Here is a tiny trained network, its code and every weight. The questions are about switching its units off for an input and a target symbol, where a switched-off unit gives its printed mean instead of its output.

import numpy as np


def w(rows, s, z=0):
    codes = np.array(rows[::2]) - 128.0
    scale = np.full(codes.shape[1], s)
    scale[-1] = z or s
    return codes * scale


def f(y):
    return np.maximum(y, 0)


def softmax(a):
    e = np.exp(a - a.max(-1, keepdims=True))
    return e / e.sum(-1, keepdims=True)


def log_softmax(a):
    a = a - a.max(-1, keepdims=True)
    return a - np.log(np.exp(a).sum(-1, keepdims=True))


def net(x, mask):
    ids = ['ΔΘΞΠΣΦΨαβγεζηλμ'.index(c) for c in x.split()]
    T = len(ids)
    res = E[ids] + P[:T]
    u = 0
    for l in range(2):
        r = res
        for j in range(3):
            rows = slice(2 * j, 2 * j + 2)
            q, k, v = (r @ M[l][rows].T for M in (Q, K, V))
            z = softmax(np.where(np.tri(T) > 0, q @ k.T / 2**0.5, -1e9)) @ v
            o = O[l][rows]
            res = res + np.where(mask[u + j], z, o[:, -1]) @ o[:, :-1]
        u += 3
        y = f(res @ A[l][:, :-1].T + A[l][:, -1])
        res = res + np.where(mask[u : u + 4], y, B[l][:, -1]) @ B[l][:, :-1]
        u += 4
    return log_softmax(res[-1] @ U[:, :-1].T + U[:, -1])


Q, K, V, O, A, B = {}, {}, {}, {}, {}, {}
E = w([
[126,149,139],'Δ',
[28,99,35],'Θ',
[84,106,127],'Ξ',
[209,146,101],'Π',
[159,143,110],'Σ',
[83,83,117],'Φ',
[11,86,42],'Ψ',
[116,155,97],'α',
[66,124,104],'β',
[206,148,137],'γ',
[79,71,188],'ε',
[201,180,211],'ζ',
[218,16,139],'η',
[160,103,246],'λ',
[7,205,165],'μ',
],0.015)
P = w([
[139,135,122],'0',
[119,115,118],'1',
[21,85,138],'2',
[1,80,137],'3',
[88,111,127],'4',
[32,79,143],'5',
[73,87,156],'6',
[196,130,128],'7',
[69,89,135],'8',
],0.0038)
Q[0] = w([
[42,249,159],'0.h0',
[165,132,106],'0.h0',
[166,149,113],'0.h1',
[101,81,93],'0.h1',
[61,203,192],'0.h2',
[174,220,155],'0.h2',
],0.018)
K[0] = w([
[63,252,124],'0.h0',
[156,142,114],'0.h0',
[160,159,99],'0.h1',
[119,87,121],'0.h1',
[69,166,196],'0.h2',
[143,198,114],'0.h2',
],0.022)
V[0] = w([
[135,100,216],'0.h0',
[112,201,136],'0.h0',
[186,68,94],'0.h1',
[92,158,145],'0.h1',
[118,254,119],'0.h2',
[126,128,128],'0.h2',
],0.0086)
O[0] = w([
[91,123,75,239],'0.h0',
[221,174,103,92],'0.h0',
[69,164,146,122],'0.h1',
[161,110,114,132],'0.h1',
[2,116,188,6],'0.h2',
[140,131,122,128],'0.h2',
],0.0084,0.0015)
A[0] = w([
[94,68,80,253],'0.n0',
[132,111,12,103],'0.n1',
[193,1,65,145],'0.n2',
[130,112,208,147],'0.n3',
],0.0089,0.0041)
B[0] = w([
[249,191,121,252],'0.n0',
[79,59,148,189],'0.n1',
[43,164,173,236],'0.n2',
[161,88,74,189],'0.n3',
],0.013,0.0047)
Q[1] = w([
[136,136,5],'1.h0',
[165,197,100],'1.h0',
[55,171,157],'1.h1',
[84,92,166],'1.h1',
[86,82,69],'1.h2',
[145,60,128],'1.h2',
],0.022)
K[1] = w([
[97,26,3],'1.h0',
[103,90,160],'1.h0',
[141,199,86],'1.h1',
[178,111,107],'1.h1',
[188,193,112],'1.h2',
[199,123,128],'1.h2',
],0.023)
V[1] = w([
[112,249,139],'1.h0',
[187,154,211],'1.h0',
[128,126,43],'1.h1',
[96,204,199],'1.h1',
[103,212,29],'1.h2',
[217,84,65],'1.h2',
],0.013)
O[1] = w([
[64,150,229,168],'1.h0',
[148,61,217,253],'1.h0',
[143,193,108,57],'1.h1',
[75,106,248,174],'1.h1',
[114,232,195,43],'1.h2',
[189,187,51,103],'1.h2',
],0.011,0.0048)
A[1] = w([
[19,140,111,2],'1.n0',
[215,123,109,21],'1.n1',
[55,48,150,200],'1.n2',
[48,2,86,164],'1.n3',
],0.0071,0.0045)
B[1] = w([
[250,40,192,139],'1.n0',
[19,171,161,153],'1.n1',
[177,101,17,255],'1.n2',
[83,254,114,242],'1.n3',
],0.0085,0.0092)
U = w([
[135,132,162,92],'Δ',
[85,187,106,143],'Θ',
[133,121,163,1],'Ξ',
[124,141,165,114],'Π',
[152,127,169,42],'Σ',
[153,121,170,165],'Φ',
[94,179,115,138],'Ψ',
[82,187,190,91],'α',
[141,170,152,175],'β',
[183,120,175,140],'γ',
[166,103,170,130],'ε',
[229,56,191,27],'ζ',
[7,62,117,176],'η',
[215,68,82,210],'λ',
[116,71,213,65],'μ',
],0.014,0.0043)

Each question gives the input, a string of symbols that net reads in full, and the target symbol t.
The units are the heads (2 rows each of Q, K, V and O) and the neurons (one row each of A and B). Each row of codes is followed by its name. A weight is (code - 128) times the scale printed after its matrix; where a second scale follows, it is the last column's (O, A, B and U).
mask holds one flag per unit, layer by layer, with each layer's heads first. A switched-off unit (its flag False) gives its mean, the last column of its rows in O or B, instead of its output. The means were averaged over made-up inputs and are rounded, as every weight is.
A unit's drop is (log p(t) with every unit on - log p(t) with that unit switched off) / (log p(t) with every unit on - log p(t) with every unit switched off).
The circuit of an input: a set's keep is (log p(t) with only the set's units on - log p(t) with every unit switched off) / (log p(t) with every unit on - log p(t) with every unit switched off). Starting from the 12 units with the biggest drops (on a tie, the unit counted first), units are removed one at a time, each time the one whose removal leaves the highest keep (on an exact tie, the one counted first), for as long as the keep stays at least 0.8.
units of the circuit, in order: the units of the circuit, biggest drop first
unit that matters most: the unit with the biggest drop
k most important neurons: the k neurons with the biggest drops, biggest first
top k neurons in layer l: the k neurons of layer l with the biggest drops, biggest first
which heads matter: for each layer, one digit per head in row order, 1 if its drop is at least 0.15 and else 0, layers parted by /
input γ μ Π η Σ λ, target λ: 2 most important neurons => [0.n3 0.n0]
input α ζ α Φ Θ η ζ, target η: 4 most important neurons => [0.n2 0.n1 1.n3 0.n3]
input Σ γ ε α Π ζ, target ζ: unit that matters most => 1.n3
input ε β Δ α η α, target η: which heads matter => 101 / 011
input ζ λ β γ, target λ: 2 most important neurons => [0.n0 0.n2]
input λ ζ α μ α γ η α, target η: 4 most important neurons => [0.n2 0.n1 1.n2 0.n3]
input ε α Ψ η Σ, target η: 4 most important neurons => [0.n2 0.n3 0.n1 0.n0]
input Σ Σ η, target η: 2 most important neurons => [0.n2 0.n0]
input Σ λ μ μ Δ, target μ: which heads matter => 101 / 011
input Π λ α Ξ η γ, target η: 3 most important neurons => [0.n1 0.n2 1.n3]
input λ Π α λ α ζ, target λ: top 3 neurons in layer 0 => [0.n2 0.n0 0.n3]
input Σ Φ Φ λ μ Σ μ Δ Ξ, target μ: which heads matter => 001 / 011
input ε μ Π, target μ: units of the circuit, in order => [0.h2 1.h1]
input λ η ζ ζ β β λ Π ε, target λ: which heads matter => 000 / 001
input Σ Σ Ξ α α Θ, target Θ: top 3 neurons in layer 0 => [0.n0 0.n1 0.n2]
input β Ξ λ Σ, target λ: 2 most important neurons => [0.n0 1.n3]
input Θ α λ β λ α Ξ, target λ: 2 most important neurons => [0.n0 1.n3]
input Θ α ζ, target ζ: unit that matters most => 0.n1
input Σ η β α ε α λ Δ, target λ: which heads matter => 010 / 101
input α Π η α λ Σ, target λ: 2 most important neurons => [0.n0 0.n3]
input Π Π η μ ζ, target μ: units of the circuit, in order => [1.h2]
input η α α η λ ζ β, target λ: 4 most important neurons => [0.n0 0.n3 0.n2 1.n2]
input γ α α μ Δ ζ, target μ: which heads matter => 101 / 001
input λ α ζ Φ η Ψ Δ, target η: units of the circuit, in order => [0.n2 1.h2 0.h0]
input γ α α, target α: units of the circuit, in order => [1.h2 0.n3]
input λ ζ α Ψ α Θ, target Θ: 3 most important neurons => [0.n1 0.n2 0.n0]
input ζ η β α η λ ζ α, target λ: 3 most important neurons => [0.n0 0.n3 1.n2]
input λ λ μ μ α η ζ, target η: unit that matters most => 0.h2
input α α γ α α Ξ μ Ξ, target μ: 2 most important neurons => [0.n1 0.n0]
input α β λ α η α η α Π, target η: which heads matter => 001 / 001
